Below are the code and all the weights of a small trained network. Each question names an input and a target symbol and asks about switching units off, where a switched-off unit gives its printed mean instead of its output.

import numpy as np


def w(rows, s, z=0):
    codes = np.array(rows[::2]) - 128.0
    scale = np.full(codes.shape[1], s)
    scale[-1] = z or s
    return codes * scale


def norm(h):
    return h / np.sqrt((h * h).mean(-1, keepdims=True) + 1e-5)


def f(y):
    return y / 2 * (1 + np.tanh(0.7978845608 * (y + 0.044715 * y**3)))


def softmax(a):
    e = np.exp(a - a.max(-1, keepdims=True))
    return e / e.sum(-1, keepdims=True)


def log_softmax(a):
    a = a - a.max(-1, keepdims=True)
    return a - np.log(np.exp(a).sum(-1, keepdims=True))


def net(x, mask):
    ids = ['βεζησω'.index(c) for c in x.split()]
    T = len(ids)
    res = E[ids] + P[:T]
    r = norm(res)
    for j in range(3):
        rows = slice(4 * j, 4 * j + 4)
        q, k, v = (r @ M[0][rows].T for M in (Q, K, V))
        z = softmax(np.where(np.tri(T) > 0, q @ k.T / 4**0.5, -1e9)) @ v
        o = O[0][rows]
        res = res + np.where(mask[j], z, o[:, -1]) @ o[:, :-1]
    y = f(norm(res) @ A[0][:, :-1].T + A[0][:, -1])
    res = res + np.where(mask[3:11], y, B[0][:, -1]) @ B[0][:, :-1]
    return log_softmax(norm(res)[-1] @ U[:, :-1].T + U[:, -1])


Q, K, V, O, A, B = {}, {}, {}, {}, {}, {}
E = w([
[38,134,70],'β',
[58,128,249],'ε',
[112,135,197],'ζ',
[87,224,159],'η',
[183,221,162],'σ',
[90,126,125],'ω',
],0.015)
P = w([
[172,2,101],'0',
[140,167,141],'1',
[139,188,130],'2',
[141,171,146],'3',
[112,136,135],'4',
[102,216,184],'5',
[138,153,144],'6',
[141,181,143],'7',
[156,144,162],'8',
[122,160,195],'9',
[131,157,148],'10',
[111,253,173],'11',
],0.0091)
Q[0] = w([
[166,88,230],'H1',
[39,217,138],'H1',
[50,87,224],'H1',
[99,185,47],'H1',
[125,71,162],'H2',
[97,106,213],'H2',
[159,249,175],'H2',
[68,150,255],'H2',
[135,56,53],'H3',
[116,116,162],'H3',
[75,192,57],'H3',
[72,225,117],'H3',
],0.01)
K[0] = w([
[130,168,188],'H1',
[137,69,82],'H1',
[179,35,235],'H1',
[87,89,147],'H1',
[166,129,167],'H2',
[112,73,71],'H2',
[204,62,112],'H2',
[181,11,127],'H2',
[24,179,170],'H3',
[160,126,172],'H3',
[178,202,106],'H3',
[212,21,38],'H3',
],0.012)
V[0] = w([
[153,180,68],'H1',
[98,140,96],'H1',
[147,184,152],'H1',
[57,142,125],'H1',
[93,66,114],'H2',
[152,226,117],'H2',
[96,122,227],'H2',
[119,148,181],'H2',
[171,147,188],'H3',
[145,44,177],'H3',
[105,218,183],'H3',
[6,169,152],'H3',
],0.013)
O[0] = w([
[95,39,149,37],'H1',
[81,36,165,88],'H1',
[3,103,188,193],'H1',
[44,64,84,157],'H1',
[106,223,68,140],'H2',
[108,49,227,50],'H2',
[90,129,124,253],'H2',
[112,176,174,181],'H2',
[154,165,209,250],'H3',
[218,120,115,191],'H3',
[143,220,138,190],'H3',
[144,226,79,42],'H3',
],0.0055,0.0046)
A[0] = w([
[100,27,91,171],'N1',
[79,219,96,171],'N2',
[114,40,100,137],'N3',
[210,159,90,79],'N4',
[103,159,108,109],'N5',
[254,170,228,174],'N6',
[78,191,73,142],'N7',
[63,140,131,252],'N8',
],0.0096,0.0018)
B[0] = w([
[136,128,70,120],'N1',
[174,157,172,250],'N2',
[130,99,1,115],'N3',
[199,91,107,151],'N4',
[181,128,183,152],'N5',
[13,169,71,255],'N6',
[178,85,157,203],'N7',
[226,183,119,179],'N8',
],0.0072,0.0066)
U = w([
[148,168,136,254],'β',
[41,251,135,168],'ε',
[126,231,112,66],'ζ',
[66,176,162,56],'η',
[53,90,217,136],'σ',
[254,96,170,125],'ω',
],0.0086,0.0063)

Each question gives the input, a string of symbols that net reads in full, and the target symbol t.
The units are the heads (4 rows each of Q, K, V and O) and the neurons (one row each of A and B). Each row of codes is followed by its name. A weight is (code - 128) times the scale printed after its matrix; where a second scale follows, it is the last column's (O, A, B and U).
mask holds one flag per unit, heads first, then neurons. A switched-off unit (its flag False) gives its mean, the last column of its rows in O or B, instead of its output. The means were averaged over made-up inputs and are rounded, as every weight is.
A unit's drop is (log p(t) with every unit on - log p(t) with that unit switched off) / (log p(t) with every unit on - log p(t) with every unit switched off).
The circuit of an input: a set's keep is (log p(t) with only the set's units on - log p(t) with every unit switched off) / (log p(t) with every unit on - log p(t) with every unit switched off). Starting from all 11 units, units are removed one at a time, each time the one whose removal leaves the highest keep (on an exact tie, the one counted first), for as long as the keep stays at least 0.8.
units of the circuit, in order: the units of the circuit, biggest drop first
unit that matters most: the unit with the biggest drop
k most important neurons: the k neurons with the biggest drops, biggest first
which heads matter: for each layer, one digit per head in row order, 1 if its drop is at least 0.15 and else 0, layers parted by /
drop when u is switched off: that unit's drop, to one decimal
input σ η ε ω ζ σ η, target σ: units of the circuit, in order => (H2 H3)
input σ ζ σ ε σ η ω ζ, target σ: which heads matter => 011
input ω σ ζ, target ω: which heads matter => 011
input ω ε β ω, target ω: which heads matter => 001
input σ σ η σ ζ σ ζ η σ ω, target σ: units of the circuit, in order => (H2)
input σ η σ η σ σ, target σ: units of the circuit, in order => (H2 H3 H1)
input ω β σ σ ζ, target ω: 2 most important neurons => (N6 N7)
input σ σ ζ β σ ω, target σ: units of the circuit, in order => (H2 H3)
input σ ζ β β ζ β ζ σ σ ω β, target σ: which heads matter => 110
input σ β η, target σ: which heads matter => 111
input ω η ε σ ω, target ω: units of the circuit, in order => (N6 H1 H3)
input ω η ε, target ω: drop when H2 is switched off => 1.5
input ω ζ ε β ζ β σ, target ω: drop when H1 is switched off => 0.5
input ω σ ε, target ω: drop when N6 is switched off => 0.4
input ω σ ω ε σ, target ω: unit that matters most => H2
